Below is a small trained network, with its code and all its weights. Each question gives an input and a class and asks what happens when units are switched off, that is, made to give their printed mean instead of their output.

import numpy as np


def w(rows, s, z=0):
    codes = np.array(rows[::2]) - 128.0
    scale = np.full(codes.shape[1], s)
    scale[-1] = z or s
    return codes * scale


def norm(h):
    return h / np.sqrt((h * h).mean(-1, keepdims=True) + 1e-5)


def f(y):
    return np.maximum(y, 0)


def log_softmax(a):
    a = a - a.max(-1, keepdims=True)
    return a - np.log(np.exp(a).sum(-1, keepdims=True))


def net(x, mask):
    res = np.array(x, float).reshape(1, 8) / 4 @ E
    u = 0
    for l in range(2):
        y = f(norm(res) @ A[l][:, :-1].T + A[l][:, -1])
        res = res + np.where(mask[u : u + 14], y, B[l][:, -1]) @ B[l][:, :-1]
        u += 14
    return log_softmax(norm(res)[-1] @ U[:, :-1].T + U[:, -1])


A, B = {}, {}
E = w([
[131,132,132,135,117,125,136,131],'x0',
[126,130,130,125,126,132,126,132],'x1',
[128,132,129,127,127,127,129,131],'x2',
[2,212,160,136,175,178,211,92],'x3',
[53,156,164,29,15,49,25,63],'x4',
[161,73,173,43,171,136,189,145],'x5',
[124,127,129,129,128,125,127,133],'x6',
[116,124,124,122,133,134,116,136],'x7',
],0.0029)
A[0] = w([
[188,87,154,125,133,99,120,163,2],'0.n0',
[161,125,196,156,88,103,70,113,215],'0.n1',
[151,125,249,143,163,123,147,135,28],'0.n2',
[246,58,81,237,163,165,150,234,214],'0.n3',
[108,116,101,249,189,210,217,153,174],'0.n4',
[114,62,93,60,24,133,70,78,95],'0.n5',
[130,51,70,181,186,108,84,223,158],'0.n6',
[202,34,132,44,116,90,180,177,118],'0.n7',
[177,117,125,44,19,69,85,143,145],'0.n8',
[199,151,16,165,86,150,54,111,130],'0.n9',
[157,176,102,147,203,182,174,159,37],'0.n10',
[210,49,4,178,117,140,142,109,91],'0.n11',
[186,120,115,56,180,154,201,185,110],'0.n12',
[47,154,174,85,131,165,135,89,50],'0.n13',
],0.0039,0.0022)
B[0] = w([
[108,136,206,34,109,166,139,161,146],'0.n0',
[84,112,60,125,153,113,154,188,174],'0.n1',
[65,88,61,90,115,51,161,102,139],'0.n2',
[85,217,73,32,70,114,143,108,255],'0.n3',
[116,102,202,153,211,112,38,144,231],'0.n4',
[187,70,90,172,142,97,134,144,181],'0.n5',
[139,195,129,139,24,150,191,94,185],'0.n6',
[151,128,146,141,212,165,35,81,191],'0.n7',
[147,93,182,128,202,144,77,84,198],'0.n8',
[87,148,87,137,119,74,158,254,177],'0.n9',
[148,86,101,183,126,111,108,119,173],'0.n10',
[54,232,118,56,96,170,102,191,185],'0.n11',
[125,10,167,135,62,66,167,100,186],'0.n12',
[157,186,110,103,69,113,172,92,163],'0.n13',
],0.0041,0.0063)
A[1] = w([
[133,169,186,85,103,202,190,134,147],'1.n0',
[124,54,153,183,153,119,207,136,50],'1.n1',
[197,79,122,162,117,85,87,203,145],'1.n2',
[150,170,101,173,77,177,152,101,219],'1.n3',
[109,102,168,44,154,152,201,143,125],'1.n4',
[210,134,116,109,105,178,166,191,108],'1.n5',
[207,101,160,63,124,178,116,175,73],'1.n6',
[159,133,150,32,64,106,141,139,197],'1.n7',
[58,88,119,116,137,59,163,135,164],'1.n8',
[61,139,189,158,200,117,159,139,115],'1.n9',
[161,164,20,91,85,116,71,143,117],'1.n10',
[144,111,127,52,70,164,157,77,5],'1.n11',
[95,151,68,165,66,144,123,3,99],'1.n12',
[141,170,116,232,147,183,78,171,70],'1.n13',
],0.0059,0.0027)
B[1] = w([
[171,108,144,89,77,93,91,39,191],'1.n0',
[150,82,25,196,98,174,148,233,164],'1.n1',
[168,91,138,158,111,25,60,44,184],'1.n2',
[49,86,96,71,142,48,121,165,170],'1.n3',
[224,136,120,143,30,151,188,130,214],'1.n4',
[84,184,170,105,76,151,195,93,164],'1.n5',
[87,152,186,78,187,173,126,39,182],'1.n6',
[119,132,172,160,218,209,164,84,254],'1.n7',
[187,171,69,135,79,213,160,152,200],'1.n8',
[139,52,107,169,187,139,115,172,212],'1.n9',
[127,98,102,194,72,84,175,171,236],'1.n10',
[163,182,219,69,126,151,208,107,171],'1.n11',
[98,182,91,105,109,112,129,253,171],'1.n12',
[60,156,204,100,225,185,78,77,173],'1.n13',
],0.005,0.0051)
U = w([
[52,219,35,93,36,87,154,229,253],'0',
[211,154,192,24,56,189,204,47,215],'1',
[47,113,141,204,248,185,80,197,51],'2',
[224,12,38,195,128,217,216,212,42],'3',
[186,65,51,184,26,1,37,135,95],'4',
[224,32,184,43,158,82,44,29,50],'5',
],0.0065,0.0031)

Each question gives the input, the list of numbers given to net, and the class t.
The units are the neurons (one row each of A and B). Each row of codes is followed by its name. A weight is (code - 128) times the scale printed after its matrix; where a second scale follows, it is the last column's (A, B and U).
mask holds one flag per neuron, layer by layer. A switched-off neuron (its flag False) gives its mean, the last column of its row in B, instead of its output. The means were averaged over made-up inputs and are rounded, as every weight is.
A unit's drop is (log p(t) with every unit on - log p(t) with that unit switched off) / (log p(t) with every unit on - log p(t) with every unit switched off).
The circuit of an input: a set's keep is (log p(t) with only the set's units on - log p(t) with every unit switched off) / (log p(t) with every unit on - log p(t) with every unit switched off). Starting from the 12 units with the biggest drops (on a tie, the unit counted first), units are removed one at a time, each time the one whose removal leaves the highest keep (on an exact tie, the one counted first), for as long as the keep stays at least 0.8.
circuit, biggest first: the units of the circuit, biggest drop first
unit that matters most: the unit with the biggest drop
top k neurons in layer l: the k neurons of layer l with the biggest drops, biggest first
drop of u: that unit's drop, to one decimal
input [-8,-3,-1,1,-8,-4,1,-7], class 2: circuit, biggest first -> (1.n13)
input [2,-1,5,-8,0,-5,6,6], class 0: circuit, biggest first -> (0.n11 0.n9)
input [-3,-5,-1,-3,-5,1,2,7], class 1: top 2 neurons in layer 1 -> (1.n7 1.n0)
input [-6,4,-4,0,-7,1,-6,8], class 1: circuit, biggest first -> (0.n3 0.n6 1.n0)
input [-5,-8,-5,2,0,8,-6,5], class 3: circuit, biggest first -> (0.n3 1.n1)
input [-4,2,-7,7,0,1,-2,1], class 3: top 4 neurons in layer 0 -> (0.n3 0.n7 0.n11 0.n6)
input [8,-2,-6,0,7,5,-5,-2], class 5: top 4 neurons in layer 0 -> (0.n3 0.n8 0.n5 0.n6)
input [-3,3,4,0,4,-4,6,5], class 4: top 2 neurons in layer 0 -> (0.n3 0.n5)
input [-4,-6,-6,2,-5,0,-6,-7], class 2: top 4 neurons in layer 0 -> (0.n4 0.n10 0.n0 0.n13)
input [8,0,4,1,-1,7,-2,-8], class 3: top 2 neurons in layer 0 -> (0.n12 0.n11)
input [1,8,-4,8,0,7,-8,4], class 3: top 2 neurons in layer 1 -> (1.n9 1.n1)
input [1,-4,-5,1,-1,1,-6,-5], class 3: top 2 neurons in layer 1 -> (1.n8 1.n0)
input [6,-4,-4,0,1,5,-1,8], class 5: top 3 neurons in layer 0 -> (0.n7 0.n3 0.n6)
input [2,3,6,3,-6,-1,0,5], class 2: circuit, biggest first -> (0.n4)
input [-3,-1,7,-8,-8,1,3,-6], class 1: top 2 neurons in layer 0 -> (0.n0 0.n12)
input [-2,-1,3,0,-7,1,-7,-1], class 1: top 3 neurons in layer 0 -> (0.n3 0.n6 0.n12)
input [-7,-8,-4,-2,-8,-4,6,4], class 0: drop of 0.n3 -> 0.7
input [-5,0,6,-1,3,0,-6,-4], class 4: drop of 1.n7 -> 0.3
input [6,-3,7,-1,5,-2,5,-6], class 4: drop of 0.n3 -> 0.3
input [-7,-5,-2,8,-3,2,-5,-1], class 3: unit that matters most -> 0.n7
input [2,-8,-6,-2,-7,6,7,-7], class 1: drop of 0.n3 -> 0.4
